Here is a tiny trained network, its code and every weight. The questions are about switching its units off for an input and a class, where a switched-off unit gives its printed mean instead of its output.

import numpy as np


def w(rows, s, z=0):
    codes = np.array(rows[::2]) - 128.0
    scale = np.full(codes.shape[1], s)
    scale[-1] = z or s
    return codes * scale


def f(y):
    return y / 2 * (1 + np.tanh(0.7978845608 * (y + 0.044715 * y**3)))


def log_softmax(a):
    a = a - a.max(-1, keepdims=True)
    return a - np.log(np.exp(a).sum(-1, keepdims=True))


def net(x, mask):
    res = np.array(x, float).reshape(1, 4) / 4 @ E
    y = f(res @ A[0][:, :-1].T + A[0][:, -1])
    res = res + np.where(mask, y, B[0][:, -1]) @ B[0][:, :-1]
    return log_softmax(res[-1] @ U[:, :-1].T + U[:, -1])


A, B = {}, {}
E = w([
[28,81,140],'x0',
[182,147,97],'x1',
[149,58,9],'x2',
[81,254,74],'x3',
],0.0073)
A[0] = w([
[102,188,189,228],'n1',
[110,131,201,206],'n2',
[123,47,156,253],'n3',
[123,255,116,214],'n4',
[85,78,79,193],'n5',
[44,82,91,194],'n6',
[242,137,92,234],'n7',
[214,110,84,211],'n8',
[99,183,76,251],'n9',
[91,91,67,202],'n10',
[136,220,114,217],'n11',
[206,103,183,191],'n12',
],0.012,0.0049)
B[0] = w([
[15,121,118,215],'n1',
[46,81,168,194],'n2',
[138,84,239,224],'n3',
[67,188,44,254],'n4',
[210,184,229,187],'n5',
[156,212,242,197],'n6',
[162,81,34,244],'n7',
[254,73,59,220],'n8',
[141,230,89,225],'n9',
[219,219,187,190],'n10',
[81,181,34,226],'n11',
[133,18,104,198],'n12',
],0.0081,0.0083)
U = w([
[10,177,91,145],'0',
[158,163,115,176],'1',
[144,133,101,184],'2',
[150,150,63,2],'3',
[161,186,203,107],'4',
[52,58,186,113],'5',
[177,47,103,154],'6',
],0.011,0.0045)

Each question gives the input, the list of numbers given to net, and the class t.
The units are the neurons (one row each of A and B). Each row of codes is followed by its name. A weight is (code - 128) times the scale printed after its matrix; where a second scale follows, it is the last column's (A, B and U).
mask holds one flag per neuron, in row order. A switched-off neuron (its flag False) gives its mean, the last column of its row in B, instead of its output. The means were averaged over made-up inputs and are rounded, as every weight is.
A unit's drop is (log p(t) with every unit on - log p(t) with that unit switched off) / (log p(t) with every unit on - log p(t) with every unit switched off).
The circuit of an input: a set's keep is (log p(t) with only the set's units on - log p(t) with every unit switched off) / (log p(t) with every unit on - log p(t) with every unit switched off). Starting from all 12 units, units are removed one at a time, each time the one whose removal leaves the highest keep (on an exact tie, the one counted first), for as long as the keep stays at least 0.8.
units of the circuit, in order: the units of the circuit, biggest drop first
k most important neurons: the k neurons with the biggest drops, biggest first
drop of u: that unit's drop, to one decimal
input [-7,-3,-6,-8], class 6: units of the circuit, in order : [n12]
input [-3,4,-4,-1], class 6: units of the circuit, in order : [n12; n6]
input [-3,7,7,1], class 6: 3 most important neurons : [n8; n4; n7]
input [-3,2,-5,-3], class 6: 2 most important neurons : [n12; n6]
input [6,8,5,8], class 1: 3 most important neurons : [n10; n1; n5]
input [-7,8,-1,4], class 3: 2 most important neurons : [n8; n7]
input [-5,5,-8,-5], class 6: 2 most important neurons : [n12; n7]
input [-6,0,-6,-5], class 6: 3 most important neurons : [n12; n7; n6]
input [7,-3,-4,1], class 5: drop of n11 : 0.3
input [-3,7,0,7], class 0: drop of n11 : 0.2
input [-7,7,-2,0], class 3: drop of n4 : 0.2
input [-3,6,1,-3], class 6: drop of n9 : 0.0
